Below is a small trained network, with its code and all its weights. Each question gives an input and a target symbol and asks what happens when units are switched off, that is, made to give their printed mean instead of their output.

import numpy as np


def w(rows, s, z=0):
    codes = np.array(rows[::2]) - 128.0
    scale = np.full(codes.shape[1], s)
    scale[-1] = z or s
    return codes * scale


def f(y):
    return np.maximum(y, 0)


def softmax(a):
    e = np.exp(a - a.max(-1, keepdims=True))
    return e / e.sum(-1, keepdims=True)


def log_softmax(a):
    a = a - a.max(-1, keepdims=True)
    return a - np.log(np.exp(a).sum(-1, keepdims=True))


def net(x, mask):
    ids = ['ΘΞαβεζηλστφψ'.index(c) for c in x.split()]
    T = len(ids)
    res = E[ids] + P[:T]
    u = 0
    for l in range(3):
        q, k, v = (res @ M[l].T for M in (Q, K, V))
        z = softmax(np.where(np.tri(T) > 0, q @ k.T / 4**0.5, -1e9)) @ v
        res = res + np.where(mask[u], z, O[l][:, -1]) @ O[l][:, :-1]
        u += 1
        y = f(res @ A[l][:, :-1].T + A[l][:, -1])
        res = res + np.where(mask[u : u + 8], y, B[l][:, -1]) @ B[l][:, :-1]
        u += 8
    return log_softmax(res[-1] @ U[:, :-1].T + U[:, -1])


Q, K, V, O, A, B = {}, {}, {}, {}, {}, {}
E = w([
[96,134,183],'Θ',
[152,181,114],'Ξ',
[116,70,56],'α',
[159,131,133],'β',
[219,91,181],'ε',
[99,136,64],'ζ',
[156,132,141],'η',
[50,135,130],'λ',
[139,34,159],'σ',
[114,220,97],'τ',
[90,113,250],'φ',
[118,199,113],'ψ',
],0.022)
P = w([
[241,231,129],'0',
[235,201,79],'1',
[199,175,63],'2',
[163,148,70],'3',
[139,118,78],'4',
[109,97,113],'5',
[81,77,137],'6',
[71,44,161],'7',
[75,17,196],'8',
[95,2,216],'9',
],0.0026)
Q[0] = w([
[142,73,147],'0.h0',
[89,103,18],'0.h0',
[248,66,98],'0.h0',
[220,68,168],'0.h0',
],0.012)
K[0] = w([
[173,129,129],'0.h0',
[108,180,98],'0.h0',
[174,7,103],'0.h0',
[126,103,156],'0.h0',
],0.016)
V[0] = w([
[234,53,104],'0.h0',
[61,108,190],'0.h0',
[72,207,253],'0.h0',
[150,139,131],'0.h0',
],0.0052)
O[0] = w([
[186,15,143,253],'0.h0',
[38,254,209,108],'0.h0',
[93,100,148,99],'0.h0',
[150,137,41,144],'0.h0',
],0.0046,0.005)
A[0] = w([
[183,141,153,87],'0.n0',
[119,52,120,67],'0.n1',
[120,219,156,238],'0.n2',
[74,112,112,82],'0.n3',
[182,206,58,252],'0.n4',
[76,190,143,122],'0.n5',
[146,98,2,216],'0.n6',
[123,47,132,181],'0.n7',
],0.0097,0.0027)
B[0] = w([
[182,129,2,204],'0.n0',
[122,49,150,205],'0.n1',
[187,13,111,178],'0.n2',
[119,160,52,136],'0.n3',
[133,71,168,188],'0.n4',
[183,123,130,163],'0.n5',
[69,149,187,176],'0.n6',
[96,50,78,254],'0.n7',
],0.0083,0.0077)
Q[1] = w([
[203,138,17],'1.h0',
[100,90,162],'1.h0',
[170,254,168],'1.h0',
[220,46,107],'1.h0',
],0.0091)
K[1] = w([
[114,66,102],'1.h0',
[152,132,126],'1.h0',
[154,179,186],'1.h0',
[149,4,98],'1.h0',
],0.013)
V[1] = w([
[232,130,150],'1.h0',
[103,127,153],'1.h0',
[173,112,173],'1.h0',
[2,45,134],'1.h0',
],0.0095)
O[1] = w([
[153,128,167,202],'1.h0',
[87,97,111,105],'1.h0',
[30,150,2,199],'1.h0',
[142,172,68,250],'1.h0',
],0.0074,0.012)
A[1] = w([
[124,79,156,249],'1.n0',
[64,164,161,254],'1.n1',
[72,115,83,31],'1.n2',
[59,97,48,152],'1.n3',
[88,65,123,80],'1.n4',
[142,95,76,104],'1.n5',
[9,57,79,89],'1.n6',
[96,151,177,81],'1.n7',
],0.013,0.0059)
B[1] = w([
[58,97,141,219],'1.n0',
[46,92,19,140],'1.n1',
[139,174,192,160],'1.n2',
[130,152,67,238],'1.n3',
[181,217,193,189],'1.n4',
[175,129,173,250],'1.n5',
[133,190,245,217],'1.n6',
[252,223,254,130],'1.n7',
],0.0062,0.014)
Q[2] = w([
[45,5,70],'2.h0',
[125,228,53],'2.h0',
[193,27,35],'2.h0',
[2,144,186],'2.h0',
],0.012)
K[2] = w([
[132,72,173],'2.h0',
[73,92,8],'2.h0',
[123,183,179],'2.h0',
[113,42,116],'2.h0',
],0.015)
V[2] = w([
[16,60,127],'2.h0',
[75,89,2],'2.h0',
[86,129,92],'2.h0',
[197,88,62],'2.h0',
],0.0068)
O[2] = w([
[62,128,152,4],'2.h0',
[165,40,67,2],'2.h0',
[89,249,82,35],'2.h0',
[123,142,71,243],'2.h0',
],0.011,0.0042)
A[2] = w([
[174,86,101,142],'2.n0',
[227,136,91,136],'2.n1',
[148,178,114,23],'2.n2',
[189,119,153,183],'2.n3',
[182,58,2,2],'2.n4',
[235,112,183,118],'2.n5',
[181,63,190,18],'2.n6',
[128,189,159,124],'2.n7',
],0.0098,0.0066)
B[2] = w([
[109,68,188,204],'2.n0',
[128,92,194,236],'2.n1',
[6,211,253,134],'2.n2',
[93,195,144,220],'2.n3',
[171,159,154,211],'2.n4',
[94,160,21,250],'2.n5',
[204,167,69,192],'2.n6',
[100,218,63,147],'2.n7',
],0.0068,0.015)
U = w([
[147,141,131,10],'Θ',
[129,115,133,119],'Ξ',
[142,194,141,114],'α',
[131,111,133,177],'β',
[147,131,125,38],'ε',
[99,127,19,205],'ζ',
[135,123,139,79],'η',
[135,121,125,147],'λ',
[206,126,116,68],'σ',
[129,105,135,215],'τ',
[159,117,250,48],'φ',
[98,102,132,254],'ψ',
],0.015,0.0062)

Each question gives the input, a string of symbols that net reads in full, and the target symbol t.
The units are the heads (4 rows each of Q, K, V and O) and the neurons (one row each of A and B). Each row of codes is followed by its name. A weight is (code - 128) times the scale printed after its matrix; where a second scale follows, it is the last column's (O, A, B and U).
mask holds one flag per unit, layer by layer, with each layer's heads first. A switched-off unit (its flag False) gives its mean, the last column of its rows in O or B, instead of its output. The means were averaged over made-up inputs and are rounded, as every weight is.
A unit's drop is (log p(t) with every unit on - log p(t) with that unit switched off) / (log p(t) with every unit on - log p(t) with every unit switched off).
The circuit of an input: a set's keep is (log p(t) with only the set's units on - log p(t) with every unit switched off) / (log p(t) with every unit on - log p(t) with every unit switched off). Starting from the 12 units with the biggest drops (on a tie, the unit counted first), units are removed one at a time, each time the one whose removal leaves the highest keep (on an exact tie, the one counted first), for as long as the keep stays at least 0.8.
circuit, biggest first: the units of the circuit, biggest drop first
most important unit: the unit with the biggest drop
top k neurons: the k neurons with the biggest drops, biggest first
k most important neurons of layer l: the k neurons of layer l with the biggest drops, biggest first
drop when u is switched off: that unit's drop, to one decimal
input ε β τ ε σ ε, target α: top 3 neurons : (1.n6; 1.n4; 0.n1)
input σ σ τ, target σ: top 2 neurons : (0.n2; 0.n1)
input σ ε β η, target σ: 4 most important neurons of layer 1 : (1.n6; 1.n0; 1.n4; 1.n2)
input Ξ φ ε τ τ β, target φ: most important unit : 1.h0
input ε β ε ε β ε τ φ τ β, target φ: circuit, biggest first : (2.h0; 1.h0)
input ψ Ξ ε ε β ε Ξ σ, target α: top 3 neurons : (1.n6; 1.n4; 0.n7)
input τ λ φ ε Ξ ψ, target φ: top 3 neurons : (0.n2; 2.n5; 0.n4)
input σ τ σ β ε λ ε ε σ ε, target α: top 4 neurons : (1.n6; 0.n7; 1.n4; 1.n2)
input Θ ε ε ε ψ τ Ξ σ ε Ξ, target σ: top 2 neurons : (0.n1; 2.n4)
input β β Ξ Θ, target ψ: 4 most important neurons of layer 1 : (1.n6; 1.n5; 1.n1; 1.n4)
input ε λ α β, target α: 2 most important neurons of layer 0 : (0.n6; 0.n0)
input τ ε ε Ξ σ ε σ, target σ: top 3 neurons : (1.n6; 1.n4; 0.n7)
input ε ε ε ε σ ε α ε β, target α: top 2 neurons : (1.n6; 1.n4)
input ε σ σ ε τ τ β, target σ: top 2 neurons : (0.n1; 2.n4)
input ε τ ζ β σ τ σ ψ, target σ: 2 most important neurons of layer 1 : (1.n6; 1.n0)
input ε α α, target α: top 2 neurons : (1.n6; 0.n6)
input ε ε σ ψ, target σ: most important neuron of layer 0 : (0.n2)
input φ η σ σ η, target σ: top 3 neurons : (0.n1; 2.n4; 1.n6)
input β φ ε Ξ, target φ: 2 most important neurons of layer 0 : (0.n2; 0.n4)
input τ Ξ ψ ε φ ε ε σ σ β, target σ: top neuron : (2.n4)
input σ ε σ, target σ: top 3 neurons : (1.n4; 0.n7; 0.n0)
input η ε ε ε τ σ Ξ, target σ: 2 most important neurons of layer 0 : (0.n1; 0.n2)
input σ Θ ε η α, target α: 2 most important neurons of layer 0 : (0.n6; 0.n7)
input β ψ Θ, target ψ: 2 most important neurons of layer 0 : (0.n4; 0.n0)
input ε ε τ α ψ β τ ε ε η, target α: drop when 2.n4 is switched off : -0.1
input ψ σ τ, target σ: drop when 0.n2 is switched off : 1.2
input ε ψ ε τ ε α ε ε ε η, target α: drop when 2.n0 is switched off : 0.3
input β τ σ, target α: drop when 2.h0 is switched off : 0.1
